Here is a tiny trained network, its code and every weight. The questions are about switching its units off for an input and a target symbol, where a switched-off unit gives its printed mean instead of its output.

import numpy as np


def w(rows, s, z=0):
    codes = np.array(rows[::2]) - 128.0
    scale = np.full(codes.shape[1], s)
    scale[-1] = z or s
    return codes * scale


def f(y):
    return np.maximum(y, 0)


def softmax(a):
    e = np.exp(a - a.max(-1, keepdims=True))
    return e / e.sum(-1, keepdims=True)


def log_softmax(a):
    a = a - a.max(-1, keepdims=True)
    return a - np.log(np.exp(a).sum(-1, keepdims=True))


def net(x, mask):
    ids = ['ΦΩβγδηθλμξ'.index(c) for c in x.split()]
    T = len(ids)
    res = E[ids] + P[:T]
    u = 0
    for l in range(2):
        q, k, v = (res @ M[l].T for M in (Q, K, V))
        z = softmax(np.where(np.tri(T) > 0, q @ k.T / 3**0.5, -1e9)) @ v
        res = res + np.where(mask[u], z, O[l][:, -1]) @ O[l][:, :-1]
        u += 1
        y = f(res @ A[l][:, :-1].T + A[l][:, -1])
        res = res + np.where(mask[u : u + 12], y, B[l][:, -1]) @ B[l][:, :-1]
        u += 12
    return log_softmax(res[-1] @ U[:, :-1].T + U[:, -1])


Q, K, V, O, A, B = {}, {}, {}, {}, {}, {}
E = w([
[56,97,175,107,105,204],'Φ',
[187,56,229,49,121,250],'Ω',
[108,152,162,189,208,202],'β',
[77,108,46,159,133,139],'γ',
[145,107,158,88,115,101],'δ',
[149,124,111,92,163,112],'η',
[100,81,130,142,138,77],'θ',
[96,112,125,201,132,118],'λ',
[118,123,162,98,46,91],'μ',
[198,223,175,187,121,40],'ξ',
],0.017)
P = w([
[88,194,121,67,206,59],'0',
[121,84,65,60,116,177],'1',
[167,152,148,136,196,113],'2',
[10,152,142,103,146,71],'3',
[131,72,96,104,80,182],'4',
[159,125,168,169,154,117],'5',
[12,127,165,144,117,87],'6',
[127,68,97,112,66,181],'7',
[147,120,166,170,150,119],'8',
],0.011)
Q[0] = w([
[144,190,146,108,83,112],'0.h1',
[123,48,145,57,108,184],'0.h1',
[4,159,213,128,165,51],'0.h1',
],0.025)
K[0] = w([
[178,151,139,85,122,91],'0.h1',
[90,79,238,112,176,189],'0.h1',
[165,58,150,234,3,70],'0.h1',
],0.024)
V[0] = w([
[113,254,168,98,95,228],'0.h1',
[109,149,115,45,160,112],'0.h1',
[124,102,130,132,126,119],'0.h1',
],0.0093)
O[0] = w([
[155,254,110,50,125,169,119],'0.h1',
[124,72,105,88,94,178,251],'0.h1',
[124,107,130,155,129,130,159],'0.h1',
],0.0065,0.0016)
A[0] = w([
[85,244,50,184,159,168,73],'0.n1',
[142,202,118,83,90,227,106],'0.n2',
[104,196,90,124,7,99,156],'0.n3',
[203,151,163,202,172,148,144],'0.n4',
[45,198,195,121,96,109,115],'0.n5',
[157,64,178,210,175,219,127],'0.n6',
[150,103,192,26,53,56,39],'0.n7',
[150,197,112,233,216,177,96],'0.n8',
[255,58,164,85,244,138,94],'0.n9',
[25,251,116,126,166,5,14],'0.n10',
[72,150,242,199,65,249,2],'0.n11',
[170,212,202,212,161,193,140],'0.n12',
],0.0078)
B[0] = w([
[187,218,162,114,184,134,166],'0.n1',
[119,70,141,119,133,22,253],'0.n2',
[202,99,96,52,114,103,218],'0.n3',
[110,173,69,115,104,173,209],'0.n4',
[177,187,158,112,138,122,219],'0.n5',
[155,173,131,73,188,121,254],'0.n6',
[109,119,150,224,177,194,186],'0.n7',
[206,167,172,87,109,79,194],'0.n8',
[130,183,123,147,73,237,231],'0.n9',
[107,238,246,155,84,218,197],'0.n10',
[40,172,241,32,141,120,191],'0.n11',
[41,6,95,119,134,108,228],'0.n12',
],0.014,0.004)
Q[1] = w([
[102,99,103,106,76,246],'1.h1',
[121,98,136,196,238,201],'1.h1',
[149,14,2,13,68,128],'1.h1',
],0.007)
K[1] = w([
[157,103,148,100,116,172],'1.h1',
[141,116,118,184,168,151],'1.h1',
[53,115,168,15,246,178],'1.h1',
],0.011)
V[1] = w([
[1,185,61,81,68,70],'1.h1',
[184,63,195,140,11,129],'1.h1',
[171,65,202,88,182,180],'1.h1',
],0.0086)
O[1] = w([
[23,227,92,69,107,167,148],'1.h1',
[255,85,181,130,73,146,121],'1.h1',
[228,80,207,83,226,118,254],'1.h1',
],0.007,0.0078)
A[1] = w([
[41,82,188,175,147,95,131],'1.n1',
[109,57,48,178,156,141,38],'1.n2',
[177,145,15,183,84,83,129],'1.n3',
[203,184,42,174,150,140,52],'1.n4',
[89,171,166,119,138,109,18],'1.n5',
[76,57,175,150,70,253,97],'1.n6',
[83,12,112,146,70,102,39],'1.n7',
[138,85,102,58,92,219,95],'1.n8',
[185,152,116,147,90,101,2],'1.n9',
[66,87,117,148,166,18,127],'1.n10',
[149,161,104,135,185,106,159],'1.n11',
[88,55,139,180,154,243,185],'1.n12',
],0.013,0.0086)
B[1] = w([
[122,176,160,141,199,112,238],'1.n1',
[207,174,198,144,214,101,145],'1.n2',
[41,116,162,201,42,72,140],'1.n3',
[93,155,228,199,114,143,142],'1.n4',
[124,87,84,181,91,159,224],'1.n5',
[164,117,116,131,47,172,214],'1.n6',
[100,191,205,158,60,252,153],'1.n7',
[122,198,100,157,150,109,254],'1.n8',
[84,113,101,141,161,185,142],'1.n9',
[140,84,112,106,84,202,235],'1.n10',
[101,128,135,135,58,84,208],'1.n11',
[76,57,109,136,181,79,237],'1.n12',
],0.021,0.0089)
U = w([
[170,31,130,177,86,118,78],'Φ',
[108,119,47,132,151,141,112],'Ω',
[82,65,179,90,151,43,210],'β',
[250,137,229,85,70,66,253],'γ',
[174,171,134,141,42,159,70],'δ',
[101,100,195,135,46,51,47],'η',
[133,171,174,212,150,66,73],'θ',
[96,99,209,71,135,166,17],'λ',
[113,66,144,2,48,119,160],'μ',
[70,200,161,14,149,64,243],'ξ',
],0.0063,0.0056)

Each question gives the input, a string of symbols that net reads in full, and the target symbol t.
The units are the heads (3 rows each of Q, K, V and O) and the neurons (one row each of A and B). Each row of codes is followed by its name. A weight is (code - 128) times the scale printed after its matrix; where a second scale follows, it is the last column's (O, A, B and U).
mask holds one flag per unit, layer by layer, with each layer's heads first. A switched-off unit (its flag False) gives its mean, the last column of its rows in O or B, instead of its output. The means were averaged over made-up inputs and are rounded, as every weight is.
A unit's drop is (log p(t) with every unit on - log p(t) with that unit switched off) / (log p(t) with every unit on - log p(t) with every unit switched off).
The circuit of an input: a set's keep is (log p(t) with only the set's units on - log p(t) with every unit switched off) / (log p(t) with every unit on - log p(t) with every unit switched off). Starting from the 12 units with the biggest drops (on a tie, the unit counted first), units are removed one at a time, each time the one whose removal leaves the highest keep (on an exact tie, the one counted first), for as long as the keep stays at least 0.8.
units of the circuit, in order: the units of the circuit, biggest drop first
unit that matters most: the unit with the biggest drop
top k neurons in layer l: the k neurons of layer l with the biggest drops, biggest first
drop of u: that unit's drop, to one decimal
input θ θ Ω θ θ λ γ δ, target γ: units of the circuit, in order => [1.h1]
input η θ θ ξ μ Ω, target Ω: units of the circuit, in order => [1.n8; 0.n9; 1.n12]
input δ γ γ λ Φ θ λ, target θ: units of the circuit, in order => [1.n1; 0.h1]
input λ θ ξ θ λ δ Φ, target θ: units of the circuit, in order => [1.n1; 0.h1]
input δ θ β, target ξ: top 2 neurons in layer 0 => [0.n8; 0.n6]
input γ μ θ β θ η λ, target θ: units of the circuit, in order => [0.h1; 1.n1]
input γ γ θ μ Ω λ θ, target θ: units of the circuit, in order => [1.n1; 0.h1]
input θ ξ θ δ γ λ μ λ, target β: units of the circuit, in order => [0.h1; 1.n12; 1.n5]
input λ θ δ Φ β λ θ γ, target μ: top 4 neurons in layer 0 => [0.n6; 0.n9; 0.n2; 0.n12]
input θ δ δ Ω λ λ δ η γ, target η: top 3 neurons in layer 1 => [1.n3; 1.n11; 1.n4]
input λ θ θ θ λ λ μ γ, target θ: top 2 neurons in layer 0 => [0.n11; 0.n2]
input Ω ξ μ Φ, target δ: top 2 neurons in layer 1 => [1.n5; 1.n12]
input γ μ ξ θ, target δ: top 3 neurons in layer 1 => [1.n12; 1.n5; 1.n6]
input μ ξ β, target ξ: unit that matters most => 0.n12
input λ Φ μ μ γ θ μ θ ξ, target δ: top 4 neurons in layer 0 => [0.n4; 0.n10; 0.n12; 0.n8]
input γ λ θ θ θ γ β, target λ: top 4 neurons in layer 1 => [1.n10; 1.n1; 1.n5; 1.n8]
input Φ μ ξ θ δ δ ξ β γ, target η: top 3 neurons in layer 0 => [0.n12; 0.n11; 0.n8]
input θ η δ γ γ Ω δ θ, target γ: top 2 neurons in layer 1 => [1.n12; 1.n1]
input β θ δ, target Φ: top 2 neurons in layer 1 => [1.n6; 1.n12]
input λ λ ξ μ, target δ: top 2 neurons in layer 1 => [1.n5; 1.n12]
input Φ Φ β θ θ, target μ: unit that matters most => 0.n12
input ξ θ Φ β Ω, target γ: drop of 1.n8 => 0.3
input θ θ δ ξ γ γ η β, target μ: drop of 0.n10 => 0.1
input Φ θ γ Ω η, target γ: drop of 0.n11 => 0.9
